Each row has a name. After each piece below comes the name of the row it's from, unless a question asks for something else. Each question is about the rows just above it. Places in a row count from 1.

Z174: [148  60 133 157 128 164 122  90  91 179]
Z877: [102 115 121 122  84 162 123  84 126 180]
Z633: [146  81 133 150 134 149 124 107 101 158]
Row and place of [124] in the named rows: | Z633, 7
Where in the named rows is [90]? | Z174, 8

Z811: [147 108  86 145 113 125  89 152 113 141 142]
Z677: [125 108  86 105 113 125  89 152 113  84 188]
Z56: [145 178 156 126 109 179 107 187 153  85  97]
Z955: [147 108 112 105 146 125  89 152 113 141 113]
Shared by Z811 and Z56: | [145]
Where in the named rows is [142]? | Z811, 11
Which value is in both Z56 and Z811? | [145]
Where in the named rows is [112]? | Z955, 3
Where in the named rows is [84]? | Z677, 10
[145 178 156 126 109 179 107 187 153  85  97] is in which row? | Z56
Where in the named rows is [97]? | Z56, 11

Z791: [119 134 134 138 100 101 146 100 189 156 118  91 178 119 127 109 141 129
 153 132 113 109 147 156 145 134 140 128  94 111 154 126 100 114 139 137
  80 126 104 143 130 176 131 125 151 110  95 128  97 120 123 157  97 109
 156 110]
Z560: [119 134 134 138 100 101 146 100 108 156  85  91 178 119 127 109 141 129
 153 132 129 109 114 156 145 134 140 128  94 118 154 126 100 114 139 137
  80 126 104 143 130 176 117 125 151 110  95 128 137 120 123 157  97 109
 156 110]
Z332: [136 188 139 102 115 120 113 145 137 118 151 159 115 135 132 144 108 124
 126 109 119 127 147 111  85 140 165 104 113 186  66 157 131 132 151 140
 174 166 149 151  95 128 144  84 114 128 143 104  97 135  78 133  97 155
 118 102]
Row and place of [188] in the named rows: | Z332, 2
q: [136 188 139 102 115 120 113 145 137 118 151 159 115 135 132 144 108 124
 126 109 119 127 147 111  85 140 165 104 113 186  66 157 131 132 151 140
 174 166 149 151  95 128 144  84 114 128 143 104  97 135  78 133  97 155
 118 102] | Z332
Where in the named rows is [84]? | Z332, 44
Row and place of [174] in the named rows: | Z332, 37
q: [119 134 134 138 100 101 146 100 108 156  85  91 178 119 127 109 141 129
 153 132 129 109 114 156 145 134 140 128  94 118 154 126 100 114 139 137
  80 126 104 143 130 176 117 125 151 110  95 128 137 120 123 157  97 109
 156 110] | Z560

Z211: [107  54 149 135 160 116  97 101  82]
Z939: [126 158  45 183 129 124 138 156 150]
Z133: [135 139 154 146 117 122  96  83 149]
Row and place of [158] in the named rows: | Z939, 2
q: [107  54 149 135 160 116  97 101  82] | Z211
Where in the named rows is [117]? | Z133, 5
Row and place of [122] in the named rows: | Z133, 6
[82] is at row and place | Z211, 9
[138] is at row and place | Z939, 7

Z347: [122 167 126  63 111]
Z233: [ 87 106  87  93 182]
Z78: [184 108 176 138 153]
Z794: [119 154 169 116 129]
Z316: [121 141 158 146 122]
Z251: [154 172 153 125  69]
Z577: [ 77 159 144 160 112]
Shared by Z78 and Z251: | [153]
[125] is at row and place | Z251, 4

Z283: [109 133 146 122 119 148 110 113 134 125  91 150 146 122 157 158 156 177
 187 176  73 135 171 116 161  92 116 101]
Z466: [112 141 159 145 117 155  84 107 138 140  99 155 136 117 119 162 154  93
 163 178  94 124 139 121 142  95 115 105]
Z527: [119 169  89 125 153 143  95 163 115  83 152 126 134 141 120 137 142 114
 142  98 107 107 132 125 125 102 124 122]
Z691: [116 170  91 120 150 146  93 164 116  83 154 124 133 139 121 137 143 114
 141 101 108 105 139 126 127 105 127 121]
Z539: [117 174  90 120 148 146  94 169 117  80 155 126 132 140 121 141 141 115
 141  97 108 100 138 124 123 102 126 123]
Z318: [113 141 158 144 120 155  89 111 139 140 100 154 133 112 118 157 154 144
 165 178  93 126 137 121 135  98 111 105]
Z498: [113 148 103 116 151 133  91 166 129 102 137 125 138 136 119 133 140 123
 126 121 109 142 149 130 120 105 111 142]
Z329: [113 144 155 143 119 153  88 108 138 126  99 155 138 119 116 164 158 144
 167 177  93 122 140 124 132  93 115 104]
Z426: [116 148 106 113 157 136  94 162 131  98 135 120 138 135 122 133 139 127
 126 115 113  90 148 135 120 107 115 139]
Z746: [115 148 107 114 156 135  93 165 129 100 136 124 138 136 125 135 140 122
 124 116 113  89 148 129 123 105 113 141]
Z790: [119 169  89 125 153 143  95 163 115  92 152 101 134 136 120 137 142 114
 142  98 107 107 132 125 125 102 124 122]
Z681: [110 140 157 139 119 157  84 109 132 139  95 127 134 114 117 159 159 147
 166 178  98 120 138 121 137  98 115 110]
q: [110 140 157 139 119 157  84 109 132 139  95 127 134 114 117 159 159 147
 166 178  98 120 138 121 137  98 115 110] | Z681
q: [116 170  91 120 150 146  93 164 116  83 154 124 133 139 121 137 143 114
 141 101 108 105 139 126 127 105 127 121] | Z691
[113 148 103 116 151 133  91 166 129 102 137 125 138 136 119 133 140 123
 126 121 109 142 149 130 120 105 111 142] is in which row? | Z498
Where in the named rows is [176]? | Z283, 20

Z808: [195 113 154 114]
Z102: [195 113 154 172]
Z459: [195 113 129 142]
Z951: [157  96  98 171]
Z832: [145 180 196  96]
Where in the named rows is [98]? | Z951, 3
Where in the named rows is [145]? | Z832, 1
Row and place of [171] in the named rows: | Z951, 4

Z551: [118 144 129 140 115]
Z543: [118 135 129 136 138]
Z88: [118 139 129 140 141]
[118 139 129 140 141] is in which row? | Z88
Row and place of [135] in the named rows: | Z543, 2
Where do [118 144 129 140 115] appear? | Z551
[138] is at row and place | Z543, 5
Where in the named rows is [144]? | Z551, 2

Z462: [113  79 200  92  89 171]
Z89: [ 95 200  96  59  51  97]
Z943: [ 76 200 121  97 201  88]
Shared by Z462 and Z943: | [200]
Which value is in both Z89 and Z462? | [200]
Where in the named rows is [96]? | Z89, 3
Row and place of [89] in the named rows: | Z462, 5

Z434: [137 134  71 120 138]
Z377: [165 147 121  81 154]
Z47: [149 137 171  69  94]
Z699: [200 149 157  83  96]
Z143: [113 101  95  73 174]
Z282: [117 150 199 128 126]
Z690: [145 113 159  74 128]
Z253: [145 113 159 136 175]
Z281: [161 118 121 198 160]
Z760: [117 112 159 128 126]
Z845: [150 151 199  93  90]
Z321: [162 163 149  73 199]
The row with [113 101  95  73 174] is | Z143
Which value is in both Z282 and Z321? | [199]
Row and place of [112] in the named rows: | Z760, 2
The one value in Z47 and Z699: | [149]
[163] is at row and place | Z321, 2
Which value is in both Z321 and Z143? | [73]

Z944: [127 143 129  99 163]
Z12: [109 150 151 106 201]
Z656: [165 140 131 200 166]
[201] is at row and place | Z12, 5
Where in the named rows is [166]? | Z656, 5
Where in the named rows is [99]? | Z944, 4

Z594: [115 119 137 128 138 143 110 120 155 131 139 113 137 127 108 119 123 141
 137 117 117 154 144 115 136 124 135 139 135 119 123 108 121 126 156 125
 132 142 153 138 133 120 105 118 110 134]
Z27: [115 119 137 128 138 143 110 120 155 131 139 113 137 127 108 119 123 141
 137 117 117 154 144 115 136 124 135 139 135 119 123 108 121 126 156 125
 132 142 153 112 133 120 105 118 110 134]
Z979: [105  99 159  85 143 101 112 127 157  89 185  91 135 137 117 128 110 126
 130 145 131 114  80 104 121  86 160 129 115  98 119 119 137 112 136 155
  94 121 109 118 171 115 131 150 125 104]
Z235: [146 114 114  97 132 117 142 110 133 143 148 133 110 126 114  90  94 105
 146 132 111 144 130 130 100 119 132 135 142 141 125 114 156 106 120 128
 125 117 126 163 157 116 113 148 126 158]
Z873: [145 146 117 131 156 123 160 100  88 125 119 126 125 116 137 114 110 144
 127 147 133 120 105 151  85 126 133 105 132 147 126 136 153 105  92 130
 127 120 107 133 148 139 133 137 158 153]
Z256: [115 119 137 128 138 143 110 120 155 131 139 115 137 127 108 119 123 141
 137 117 136 154 144 115 136 124 135 139 135 120 123 108 121 126 156 125
 132 142 153 112 133 120 105 118 110 134]
Z716: [118 107 146  98 138 113 122 122 143 103 163 102 129 130 115 120 110 119
 128 139 126 119  95 117 115  99 150 123 120 112 118 124 143 112 131 147
 103 123 114 124 158 121 122 142 128 119]
Z19: [122 117 137 115 137 127 122 121 146 123 150 114 132 130 116 118 116 129
 136 130 123 139 124 120 124 116 140 134 131 121 124 117 134 120 140 134
 122 131 134 137 147 121 115 133 122 132]
Where do [115 119 137 128 138 143 110 120 155 131 139 115 137 127 108 119 123 141
 137 117 136 154 144 115 136 124 135 139 135 120 123 108 121 126 156 125
 132 142 153 112 133 120 105 118 110 134] appear? | Z256
q: [115 119 137 128 138 143 110 120 155 131 139 113 137 127 108 119 123 141
 137 117 117 154 144 115 136 124 135 139 135 119 123 108 121 126 156 125
 132 142 153 138 133 120 105 118 110 134] | Z594
q: [122 117 137 115 137 127 122 121 146 123 150 114 132 130 116 118 116 129
 136 130 123 139 124 120 124 116 140 134 131 121 124 117 134 120 140 134
 122 131 134 137 147 121 115 133 122 132] | Z19
Where do [105  99 159  85 143 101 112 127 157  89 185  91 135 137 117 128 110 126
 130 145 131 114  80 104 121  86 160 129 115  98 119 119 137 112 136 155
  94 121 109 118 171 115 131 150 125 104] appear? | Z979
q: [145 146 117 131 156 123 160 100  88 125 119 126 125 116 137 114 110 144
 127 147 133 120 105 151  85 126 133 105 132 147 126 136 153 105  92 130
 127 120 107 133 148 139 133 137 158 153] | Z873

Z570: [150 121 121 117 150 148 120 158 152 159 148 118 123 121 155 153]
Z663: [ 85 140 140 152  89  97 145  92  81  98  84 145 143 145  86  95]
Z111: [154 105 108  97  90 159 104 169 164 175 164  97 116 105 170 168]
Z436: [102 155 146 161  90 106 164  94  97  99  99 158 127 164  94  90]
Z595: [105 100 139 160  97  94 161  94  99  88 102 160 140 161  96  98]
Z306: [ 87 137 153 150 100 101 148  98  95  95  96 148 139 124 102  98]
Z4: [122 120 117 110 115 120 111 123 120 114 118 112 148 111 116 117]
Z695: [146 112 106  99 151 148 102 151 149 157 150  96 131  98 159 151]
Z410: [138 142 192 175 134 131 170 131 131 126 131 170  75 164 121 127]
q: [150 121 121 117 150 148 120 158 152 159 148 118 123 121 155 153] | Z570
Where in the named rows is [81]? | Z663, 9
Row and place of [89] in the named rows: | Z663, 5
[169] is at row and place | Z111, 8
[122] is at row and place | Z4, 1
Where in the named rows is [85]? | Z663, 1

Z603: [ 70 141  98 152]
Z952: [163  92 158  92]
Z819: [173  94 163  94]
Z599: [169 104 151 104]
Z216: [169 104 151 160]
Z15: [142 146 173 146]
Z564: [115 166  99 174]
Z513: [165  99 150  93]
Z839: [156 142 149 103]
The one value in Z819 and Z15: | [173]
The one value in Z15 and Z839: | [142]

Z330: [106 119 151 111 154 154 160 125  99 166]
Z75: [ 95 156 106 151 103  99 107  98 153 118]
Z547: [ 93 157 102 152 103 101 155 156 155 118]
Z414: [ 89 127 152 112 153 152 157 115  97 172]
Z509: [112 114 155 140 155 155 162 130  99 159]
Z197: [168  89 154 101 142 149 134 165 112 103]
Z893: [158 139 110 136 105 105 101 125 154  63]
Z368: [182 101 134 121 126 132 116 162 132  68]
Z182: [178 108 140 117 133 140 126 152 129  69]
Which value is in both Z182 and Z509? | [140]
Row and place of [166] in the named rows: | Z330, 10
Where in the named rows is [139]? | Z893, 2
The one value in Z509 and Z547: | [155]
[127] is at row and place | Z414, 2

Z50: [126 122 132 136 123 130 133 132 130 117 135 113 130 120 125 122 106 107
 130 125 110 120 109 133 128 106 127 126]
Z872: [131 128 132 129 136 134 127 124 135 116 120 158 140 138 140 138 151  62
 125 128 128 137 144 115 132 155 125 132]
Z735: [131 123 128 150 127 134 129 132 122 130 131 121 128 123 128 136 108 124
 125 119 127 128 125 166 124 141 125 116]
Z307: [125 130 119 128 136 130 135 123 127 117 116 137 128 138 117 115 120 159
 131 136 113 119 121 125 120 133 128 121]
Z138: [124 137 125 127 131 129 118 120 127 132 130 127 131 125 128 125 125 165
 133 132 138 116 132 134 136 118 127 169]
[144] is at row and place | Z872, 23
Which row holds [126 122 132 136 123 130 133 132 130 117 135 113 130 120 125 122 106 107
 130 125 110 120 109 133 128 106 127 126]? | Z50
q: [131 123 128 150 127 134 129 132 122 130 131 121 128 123 128 136 108 124
 125 119 127 128 125 166 124 141 125 116] | Z735
q: [131 128 132 129 136 134 127 124 135 116 120 158 140 138 140 138 151  62
 125 128 128 137 144 115 132 155 125 132] | Z872

Z239: [131 136 101 129 134 142 133 111 132  93 136 123 138 119 116 156 117 108
 149 130 109 129]
Z5: [ 83 137 115 117 153 147  90 149 112 150 145  97 113 134 155 167 152 120
 202 112 107 162]
Z295: [155 110 118 132 121 156 150 135 142 111 123 105 127  89 129 116 103 135
 159 128  94 117]
Z610: [136 107 138 100  95 116 141 161 137 115 115 160 115 174 126 106 140 147
 117 132 160  94]
Z157: [141 104 125 126 123 126 171 143 133 141 106  98 137 142 128 122  68  92
 136 156 124 103]
Z496: [112 162 118 111 105 130 159 123 137  85  89 122 143 100 145 135 124 121
 123 145 150  65]
Z575: [155 110 118 132 121 156 150 135 114 111 123 105 127  89 129 116 103 135
 159 128  94 117]
Z646: [131  95 133 111 111 127 127 128 134 133 135 113 135 142 127 119 119 116
 136 134 147 135]
Z308: [105 155 121 141 114  98 129 131 122 113 135 111 117 151 149 125 113 139
 137 147 139 102]
Z622: [148 138 124 108 122 103 145 149 124 144 119 109 113 142 165 140  97 102
 115 126 145 101]
Z355: [124 138 124  93 141 159 127 131 142 141 138 159 119 160 155 108 125 119
 146 116 142 133]
Z176: [118 117 115 128 129 107 157 107 109 130 133 106 101 161 130 128  95 134
 145 141 147 131]
q: [148 138 124 108 122 103 145 149 124 144 119 109 113 142 165 140  97 102
 115 126 145 101] | Z622
q: [124 138 124  93 141 159 127 131 142 141 138 159 119 160 155 108 125 119
 146 116 142 133] | Z355

Z227: [132  89 127  95 126  71  87  70 167]
Z652: [ 88 161 153  87  78 112 151  82 166]
Z889: [129 127 129 128 127 128 128 127 128]
Row and place of [132] in the named rows: | Z227, 1
Row and place of [151] in the named rows: | Z652, 7
The one value in Z227 and Z652: | [87]
Row and place of [70] in the named rows: | Z227, 8
Where in the named rows is [95]? | Z227, 4

Z73: [139 147 123 195 124  68]
Z354: [166  94  96  96 161 106]
Z336: [177 181 175 178  79 157]
Z823: [ 74  71  73  81 183  83]
Z511: [178 180 180 165  76 173]
Z874: [184 187 186 172  70 180]
Z301: [167 170 167 164  89 154]
Z346: [136 139 130 157 123 110]
Z230: [ 90 167  86 106 169  84]
Z450: [139 133 152  91 111 193]
Row and place of [83] in the named rows: | Z823, 6
The one value in Z301 and Z230: | [167]

Z574: [ 63 142 106 101  91 167 137 167 114 148 139 159 104 117 131  90 121  86
 129 100 102 123 143  84 116]
Z904: [102 121 144 173  89  95 127  81  87 143 132 180 114 146 158 156  99 171
 140 177 116  92  99 152 111]
Z836: [104 118 147 175 120  89 123 101  92  91 130 169 120 147 154 161 102 175
 139 178 123  95  99 159 115]
Z772: [108 117 147 172 126  91 121  80 101  94 129 155 126 145 148 161 108 174
 138 173 129 102 103 162 120]
Z164: [152 135 129 112 153 148 132 157 164 153 129  93 148 125 115 125 155 116
 127 109 148 158 149 130 148]
Z508: [165 126 148 129 193 119 130 131 187 144 119  59 175 134 109 156 169 149
 124 128 175 172 141 165 163]
Z884: [168 129 139 113 102 134 130 149 190 154 120  55 170  90 103 141 172 129
 121 110 170 177 149 149 162]
Z548: [105 119 146 173 120  91 123  78  93  92 130 167 120 146 153 159 103 173
 138 176 122  96 100 158 116]
Z704: [108 120  64 165 120  98 124  87  98  98 130 162 120 142 149 153 106 165
 136 167 122 101 104 152 117]
Z500: [162 130 136 113 176 136 130 149 182 152 121  64 164 124 105 136 166 125
 122 106 164 170 147 143 157]
Z977: [104 118 147 175 120  90 123  77  92  91 130 169 119 147 154 160 102 175
 139 177 122  96  99 159 115]
The row with [ 63 142 106 101  91 167 137 167 114 148 139 159 104 117 131  90 121  86
 129 100 102 123 143  84 116] is | Z574
[108 117 147 172 126  91 121  80 101  94 129 155 126 145 148 161 108 174
 138 173 129 102 103 162 120] is in which row? | Z772
q: [102 121 144 173  89  95 127  81  87 143 132 180 114 146 158 156  99 171
 140 177 116  92  99 152 111] | Z904
q: [104 118 147 175 120  89 123 101  92  91 130 169 120 147 154 161 102 175
 139 178 123  95  99 159 115] | Z836
q: [168 129 139 113 102 134 130 149 190 154 120  55 170  90 103 141 172 129
 121 110 170 177 149 149 162] | Z884

